Each row of numbers stands for one node and depends on some of the facts below. Use the named rows to name the rest.

Some facts about the nodes:
trabru	Σ	kizo; toflek	Σ	stuflil; flima	Σ	tritil
reki	Σ	kiboske; poki	Σ	testun; poflem	Σ	vafe
dinek	Σ	brotrenan; lutorel	Σ	klusi; pobe	Σ	visten
voba	Σ	saplogu; duvul	Σ	pagus; plesku	Σ	trarul
nuluk	Σ	seskel; nibos	Σ	lutorel; trizas	Σ	gusodos
bebrik	Σ	tibra; skupil	Σ	duvu; fatraska	Σ	trizas
feple	Σ	kagrugal; skazil	Σ	didol; tifla	Σ	stizal
dolik	Σ	kiver; tanas	Σ	vuskir; voku	Σ	sinolik
didol	Σ	pobe; fedir	Σ	flasafle; sutes	Σ	leka
duse	Σ	pala; tomum	Σ	bipen; stetim	Σ	bator
kizo	Σ	fima; pagus	Σ	mobufo; sastel	Σ	stomo
tesis	Σ	bimur; klesker	Σ	voba; kagrugal	Σ	plefur
zoskel	Σ	droskal; vuskir	Σ	pebrir; stovo	Σ	bugrul
togral	Σ	brivi; stesotin	Σ	duse; vovoplo	Σ	sodem
lutrol	Σ	floda; grugus	Σ	faskis; plefur	Σ	matron
plidol	Σ	kiflil; klalus	Σ	poki; ketredre	Σ	drimak
grebrami	Σ	degril; mobufo	Σ	zoskel; bredon	Σ	kliregin
trovos	Σ	brazis; nadar	Σ	zibrestu; bugrul	Σ	nuluk
pogis	Σ	flivuko; duvu	Σ	pogis; rutin	Σ	stiflas
retu	Σ	flinek; stiflas	Σ	toflek; tegru	Σ	bebrik
flolas	Σ	tesis; lagrar	Σ	plebogra; lozus	Σ	skopos
skudres	Σ	rutin; kiflil	Σ	panen; bremo	Σ	togral
stomo	Σ	sastu; skopos	Σ	gopli; trarul	Σ	zeple
visten	Σ	kopluk; dedapun	Σ	fesek; koguski	Σ	plagrizos
pebri	Σ	skupil; fefer	Σ	poklu; vuzo	Σ	ritu
zastabin	Σ	drapla; klusi	Σ	nubin; gatur	Σ	brosuflu
gonor	Σ	nadar; flinek	Σ	bredon; grusen	Σ	zastabin
modras	Σ	tegru; tritil	Σ	kleral; tebuk	Σ	kliga
treton	Σ	tebuk; luklu	Σ	pluflifla; kiboske	Σ	luvon
trimu	Σ	godor; faskis	Σ	buple; busuk	Σ	skubrer
matron	Σ	grusen; vulek	Σ	modras; sodem	Σ	klalus
kliregin	Σ	lozus; skubrer	Σ	zemim; bravon	Σ	mabe
baskun	Σ	sirimus; seskel	Σ	grebrami; brosuflu	Σ	stesotin
godor	Σ	sastel; pakolim	Σ	sido; sido	Σ	grivuk
plebogra	Σ	ketredre; kobru	Σ	dedapun; temur	Σ	pagro
triruk	Σ	kugape; droskal	Σ	stovo; brusta	Σ	sutes
zibrestu	Σ	temur; peskam	Σ	pliflur; vepa	Σ	fefer
poklu	Σ	totas; fima	Σ	sugrezon; nubin	Σ	lutrol
brivi	Σ	trevan; suskim	Σ	gatur; doflupus	Σ	drula
rubal	Σ	flebrol; klugor	Σ	buze; loflu	Σ	vuzo
kleral	Σ	poflem; drapla	Σ	tanas; bator	Σ	skila
kelos	Σ	treplol; gegul	Σ	tebra; tromil	Σ	luklu
kubo	Σ	bremo; gopli	Σ	kelos; plagrizos	Σ	triruk
stizal	Σ	dolik; floda	Σ	stetim; sugrezon	Σ	drikis
vozum	Σ	plidol; skila	Σ	vozum; brotrenan	Σ	kubo
florek	Σ	gitrem; pliflur	Σ	tredrum; tredrum	Σ	vulek
kluri	Σ	skudres; drula	Σ	voku; sirimus	Σ	gonor
buple	Σ	reki; zeple	Σ	dinek; gitrem	Σ	dradulum
trevan	Σ	doflupus; saplogu	Σ	tifla; klakan	Σ	loflu
flebrol	Σ	gegul; luvon	Σ	nibos; kiver	Σ	tomum
gusodos	Σ	vovoplo; tibra	Σ	dibil; palu	Σ	paske
flotrugik	Σ	flima; dresir	Σ	klakan; bipen	Σ	rubal
pluflifla	Σ	kobru; sustor	Σ	bruzik; bimur	Σ	fatraska
ritu	Σ	klugor; kiviplor	Σ	peskam; panen	Σ	brusta
brosan	Σ	palu; sastu	Σ	lagrar; degril	Σ	gagris
kugape	Σ	bruple; pala	Σ	koguski; gagris	Σ	baskun
flivuko	Σ	suskim; dibil	Σ	dresir; trabru	γ	e
toflek	γ	e; flima	γ	a; reki	γ	f
poki	γ	d; poflem	γ	b; dinek	γ	e
bratre	γ	c; lutorel	γ	f; pobe	γ	e
voba	γ	f; duvul	γ	c; plesku	γ	d
nuluk	γ	a; nibos	γ	f; trizas	γ	d
bebrik	γ	c; skupil	γ	c; fatraska	γ	b
feple	γ	c; skeskipli	γ	a; skazil	γ	e
tifla	γ	c; dolik	γ	e; tanas	γ	c
voku	γ	a; didol	γ	e; fedir	γ	b
sutes	γ	a; duse	γ	c; tomum	γ	a
stetim	γ	b; kizo	γ	f; guvuk	γ	d
pagus	γ	f; sastel	γ	f; tesis	γ	a
klesker	γ	a; kagrugal	γ	e; zoskel	γ	c
vuskir	γ	a; bruple	γ	e; stovo	γ	e
togral	γ	e; stesotin	γ	f; vovoplo	γ	d
lutrol	γ	c; grugus	γ	b; plefur	γ	b
plidol	γ	c; klalus	γ	a; ketredre	γ	a
grebrami	γ	d; mobufo	γ	e; bredon	γ	a
mibu	γ	a; trovos	γ	a; nadar	γ	c
flasafle	γ	d; bugrul	γ	f; pogis	γ	d
duvu	γ	c; rutin	γ	f; retu	γ	a
stiflas	γ	a; tegru	γ	e; flolas	γ	f
lagrar	γ	b; lozus	γ	c; skudres	γ	f
kiflil	γ	e; bremo	γ	f; stomo	γ	c
niflipo	γ	c; skopos	γ	c; trarul	γ	f
totas	γ	a; tebra	γ	f; todron	γ	e
pebrir	γ	a; visten	γ	d; vistun	γ	c
dedapun	γ	c; koguski	γ	a; pebri	γ	c
treplol	γ	c; fefer	γ	f; vuzo	γ	d
zastabin	γ	e; klusi	γ	d; gatur	γ	a
gonor	γ	a; flinek	γ	a; grusen	γ	a
drikis	γ	d; modras	γ	e; tritil	γ	d
tebuk	γ	b; treton	γ	e; luklu	γ	e
kiboske	γ	a; trimu	γ	a; faskis	γ	f
busuk	γ	d; matron	γ	c; vulek	γ	b
sodem	γ	f; briskir	γ	f; kliregin	γ	b
kliga	γ	a; skubrer	γ	d; bravon	γ	c
baskun	γ	e; kopluk	γ	e; seskel	γ	a
drimak	γ	c; brosuflu	γ	b; bruzik	γ	a
stuflil	γ	e; godor	γ	e; pakolim	γ	f
sido	γ	e; fleron	γ	f; plebogra	γ	c
kobru	γ	c; temur	γ	c; vafe	γ	c
triruk	γ	d; droskal	γ	e; brusta	γ	b
zibrestu	γ	b; peskam	γ	d; mabe	γ	a
vepa	γ	d; poklu	γ	c; fima	γ	c
zemim	γ	f; brazis	γ	a; nubin	γ	d
brivi	γ	d; dradulum	γ	d; suskim	γ	e
doflupus	γ	a; rubal	γ	e; klugor	γ	e
loflu	γ	a; kleral	γ	f; drapla	γ	e
bator	γ	c; kelos	γ	c; gegul	γ	f
tromil	γ	f; kubo	γ	d; gopli	γ	f
stulok	γ	f; plagrizos	γ	c; stizal	γ	a
floda	γ	b; sugrezon	γ	f; vozum	γ	c
skila	γ	e; gegek	γ	a; brotrenan	γ	e
florek	γ	f; pliflur	γ	f; tredrum	γ	b
kluri	γ	d; testun	γ	d; drula	γ	d
sirimus	γ	e; plasten	γ	d; buple	γ	f
fesek	γ	f; zeple	γ	d; gitrem	γ	d
trevan	γ	a; saplogu	γ	b; leka	γ	e
klakan	γ	a; plodok	γ	e; grivuk	γ	f
flebrol	γ	d; luvon	γ	d; kiver	γ	a
gusodos	γ	b; tibra	γ	b; palu	γ	b
buze	γ	e; flotrugik	γ	d; dresir	γ	b
bipen	γ	d; pluflifla	γ	e; sustor	γ	c
bimur	γ	f; ritu	γ	f; paske	γ	c
kiviplor	γ	e; sinolik	γ	f; pagro	γ	d
panen	γ	c; brosan	γ	c; sastu	γ	d
degril	γ	f; kugape	γ	e; pala	γ	c
gagris	γ	e; flivuko	γ	a; dibil	γ	c

Some nodes and their rows:
gagris: [ 15  19  24  16 -10 -19   6  13   8   8   8  27  13  10  30 -12 -21 -42
 -11   3 -18  -8  19 -21  18  12   9 -14 -16 -17  27   9 -18  13  36   9
 -43 -12   4   7  16  38 -11]
bimur: [  7  -5   8  -1  -5  12  18 -10   0   3   2   0  -7  -6   7   4   0   4
   3   1   1   3  -8   7   9   1   0  -1  -3  -5  -5  10   0   5  -6   2
   1  -7  10  -5  -1  10  -2]
voku: [ 10   4   5   9  -5   1 -13  23  -8   4  16  -5 -15   3  -3  -3  -9 -20
   1   5   1  21   3  -9   3  -3   8   8  -9  20 -10 -12   4  -7  -2  16
 -12   8  -1   0   5  -6  -7]
testun: [ -9   1   8  -3   2 -13 -11 -13   5  -7   1   2 -14 -10 -10  -2   8 -11
  -2   1  11   4   3  12  -2  15   7 -22  -8 -10  -5 -18   1   0  -8   4
 -18  10   6 -10  13  14   5]
vepa: [-19   6  -7   1  -4 -15  -3  -9   9 -11 -17  -2   5  -3 -11  11  21  26
   2 -10  -2  -3  11  10 -26  -4  -1 -16 -10  -9  -4   4  -4   1  10  -5
  19  -5  -6  -6   7  -4   3]
stizal: [  3   8   2  13  -9  -1 -10  22  -9   2  15 -13 -11   2  -4   5  -6 -11
   5   2  -3  10   3  -6  -7  -5  11   6 -12  20 -10  -6   3  -4   7  14
  12   1  -1   0   3   0 -10]
stetim: [-14   8  23  20  19  36 -10   5 -18  17 -13 -13  -6 -16  54 -12   9 -24
   9  11   9 -15 -26  16  13   6  24   2  45  -1  14   7  14  -1 -22 -45
  41  -8   6  55 -12  10   5]
brotrenan: [ 24 -12  10   6  -4   6  19  17   6   0   7   0  -2   8  -1  -2  -4  -1
  -3  -1  -4  24   0  -2  18  -3   0  17 -18   2   2  -9  12  -2  -5   9
  -5  -4   7 -16   3   0   6]
gegek: [  4   9   5  15  -4  -1 -12  19  -6   2  17 -11 -11   2   2  -2  -9 -23
   2   6  -1  11   1  -6   2  -3  13   3 -10  21  -6  -9   3  -5   2  10
   4   3   0  -2   3   6 -12]
paske: [-11  -6 -22 -26  12 -16 -19 -30  -6  -5   4   1  14  -3 -21  -5 -12   6
  -6   0   5 -25  -2  -6 -16  17 -11  -8  10  -7  -1  -5  -6   3  -2   2
  -2  17  -2  -5  -7   3   5]
vuzo: [  1 -11 -13  12  -2 -13  -2  -1   8 -11  -9  -2 -25  -8 -59 -15   4  10
  10 -13  13 -10  14  47  35   1 -31   5 -20   0 -19 -34  -6  -3  -6   9
 -41  18  -6   8   3  -7  43]
grusen: [  5   8   4  13  -4   1 -13  20  -5   2  19  -9 -12   3   1   2  -8 -24
   1   6  -1  15  -2  -6   0  -3  13   5  -7  20  -6 -11   5  -6   1  13
   0   2   0   0   5   5 -11]
nibos: [-32   3   3  14   9  17  38 -16  -2   1 -22 -14  18   9   1 -32  15 -44
  -2  28   6  16 -22  -6  36 -45   9  25  -1   5  41  17 -12   0 -17 -56
  13  -3  -9 -22   1 -17   9]
stomo: [ -9  -7 -25 -27  15  -9 -13 -28   0 -11   6   2  18  -1 -23   5  -9   7
  -8  -1   4 -20  -6  -1 -17  12 -11  -7   8  -2   1  -5  -4   1  -1   2
  -3   9  -4  -8  -9   8   2]
flivuko: [ 16   2 -15  16  -4  19  -3  38   8 -15  25 -10   0  11 -27  21  -6   3
   3 -12  -9  21 -13  23   6 -14   0  23 -31  37  -2 -20   7  -9  12   9
   1 -19 -11  18  -5  24   6]
guvuk: [ -9   0   0  -3   3  -9  -8  -7  12 -11  -7   2  -1  -3 -12   4  14   2
  -4  -2   5   6   4  12  -8   5   2 -15 -11  -6  -1 -12   0   0  -4  -3
 -13   1  -1  -9  11   6   4]
kugape: [ 17 -17  30  -8 -15 -15  10   3 -17  23   2   2 -23  -2  10 -20  -2   4
   2  11   8  28  23 -38   8   0   3   0  -1 -14 -11  -2  10  -2 -21  23
  -8  30  22 -36  14 -44  -5]

Rows to name:
No name comes twice in this set of rows, the named rows included.
[-48  19  -2  35  -2  -3  20   1 -13   1  -1 -35  10  12  -8 -35  10 -64
   2  35   0  11 -12 -22  18 -53  26  24 -15  25  39   8 -10  -5   3 -43
  47   5 -16 -23   8 -20   1]	kiboske
[ -9  26  20  -5  -6 -29 -22  -1  -4   4  -9  52  26   3   9  -9  -6 -31
 -13  -6  -9  -4  22  -9  -8  18   3 -51 -35 -18  41  -5 -40  13  40 -10
 -85  -1  -2  33  29  56   9]	pagro
[ -4 -22 -24 -45   3  -3  -5 -32 -10  -9  23  -6   5  -6 -37  23  -5  37
  -3  -3   8  -2 -15   0 -36  14  -3 -10  -6   3  -7 -10  10  -2 -12  18
  15  12   7 -18  -6   6   4]	bebrik
[ -8 -11  14 -22  -6 -25 -13 -16  -7  10 -15  12 -20  -8  -4  -9  19  14
  -1   7  18  24  24 -18 -15   3  -2 -25   3 -16 -15 -12   2  -6 -25  12
 -31  33   8 -26  22 -42  -2]	triruk
[-12  24   1   8   0 -33 -16 -12  31 -11 -13  25   9   3  24   3   5 -31
 -10   2  -7 -24  24  -1  -6  16   1 -35  10 -21   4   8 -21   8  29  10
 -48 -14 -13   0  14  17 -27]	grebrami
[ -9 -17 -14 -45   4 -27 -19 -35 -19  10  -6  10   3  -4 -16 -11  -2  26
  -4   5  14  -7  16 -34 -29   8 -17 -15  21 -14 -10   1  -5  -2 -17  15
 -14  39   2 -23  -2 -49  -2]	plagrizos
[ -4 -17 -33 -30   5 -11  -7 -28  -9  -9   8  -7   3  -5 -52   8  -9  37
   2 -10   7 -20   0  12 -15   7 -24   1  -3   1 -11 -14   0   0  -5  13
   6  18  -5  -3 -12 -11  21]	dibil
[ 21 -24   6 -45 -18  30  26   1  -9   5   1  12   7   5   9  44  24  69
  -1  -6  -1  60 -13 -19 -44 -19   6  -3 -13   4  -1  17  16  -7 -19   6
  14 -14  11 -22   2 -20 -15]	pliflur
[  5  35  19  13 -13 -16 -22  30 -15  11  16  38  22  11  20  -8 -23 -50
  -9   1 -17   6  15 -27  -3   5  13 -26 -35  12  36   0 -35   8  47   2
 -67  -7  -7  40  22  53  -8]	gonor
[  4  21   9   8 -11 -13  10  -7  10   8  -9  27  12   2  38  -4 -11 -25
  -3   1 -14 -26  16 -10   9   9  -2 -23   8 -18  11  31 -26  15  32   4
 -39 -18  -3  13   6  22 -22]	degril
[  5  20  32  -3 -15  11   3   5 -25  27  18  49   7  -4  44  -4 -18 -53
  -3  11  -7 -18  -3   2  21   9  15 -46  -1  -7  52  11 -28   8  35  -7
 -80 -23  -3  92  19  69  -6]	zibrestu
[  8  22  20  31  36  23 -67  54  -7   5 -28 -10  15  -1  46 -12  -2  -5
  -1 -17  -2  18  -6  -8 -14  25  13  22  20  15 -19 -16  11  -4 -19 -38
  37  12   9  20 -19   3  10]	sutes
[ 20  -8   2  13 -10  10  27  18   8  -8  23 -13  -7   2 -21  13  -7  15
   3 -11 -12   8  -8  19  13  -1   3  18 -37   5  -2  -8  12   1  11  13
  27 -15   9  -6  -3  26  15]	suskim
[ 11 -16  -4   1 -16  25  20  13 -18  15  -1   5 -31  -7 -13   1   4  28
  21  -6   8 -14   1  38  31 -23 -25   7  21   6  -5  -1   4 -10  -5   5
 -25  -3 -11  66  -9 -25  23]	dresir

Now the same nodes, written a new way:
Some nodes and their rows:
bratre: [ 42   5   6  -3  10  16   0  27   9  -4 -29  24]
lozus: [ 18   8 -12  -1  10   4   3  43  18  10 -25   8]
kliregin: [  0   7   1 -22   7  -1   2  31  32  17 -27   1]
grebrami: [  2  18  21  -4  44 -11  14  29  35  31 -30  22]
zemim: [ 34  13  24 -17  17  20  -5  27  13  -4 -13   8]
brosuflu: [-18   0   5  -5 -26  -6  29  51  -1  33 -18 -27]
dresir: [ -8   5 -41 -32  14   2  13  42  66  40 -29  20]
dibil: [  9   5 -57 -11  18   8  15  55  55  34 -26  28]
klakan: [  0  20 -32  -4   7   5   4  50  67  34 -27  21]
brusta: [  1   2  13 -15   4   5  -7  19  19  20 -15   5]
vepa: [  9  30  12 -10  16  13  -1  35  19  12 -28   1]
drula: [ 11  59 -12 -21  23  19 -16  26  30  10 -51   2]
trimu: [ 10  20   8   6   0   3  -6  37  34  14 -25   6]
dedapun: [ 25   6  -7  -1  10   8   2  37  15   7 -25  14]
bruzik: [ 35  19  27   4   0  15 -10  21  26  -3 -32  22]
peskam: [  4  31  -2 -14  18  13   3  39  30  20 -28   5]
saplogu: [ 13  -1  20 -27   3  -2   5  40  28 -11 -24 -10]

Name these rows:
No name comes twice in this set of rows, the named rows included.
[  1  30 -17 -17  21  14   7  44  42  27 -29  11]	vuzo
[ 12  19  12   5   0   3  -6  39  33   8 -25   3]	klesker
[ 15  -4  12  14   3  15 -17  21  -8  15   2  12]	vozum
[  1  20 -27  -2   6   5   2  48  62  32 -26  19]	loflu
[ 24   3  -3   1  17   2   6  35  19  11 -26  21]	temur
[ 13  15   8 -15  17   9  -3  40  20  10  -7  -4]	sugrezon
[  1   1  -8  14 -19   0  27  61 -11  23 -16 -15]	pala
[ 36  12  28 -18  16  19  -5  29  13 -10 -12   6]	tebra
[ 19   5  -9   0  13   3   4  39  17  12 -24  14]	duvul
[ 17  37  -2  -2   5   9 -17  28  39  10 -41  11]	voku
[ 16  -3   9  13   4  13 -14  24  -6  14  -1  11]	plidol
[  5   8  16  -6  13  12 -14  32   7  16   9  -8]	reki
[  1   5   5 -20   7   1   0  26  28  17 -24   4]	grugus
[ 26  19  41 -20   8  11   3  54  15 -32 -24 -19]	bipen

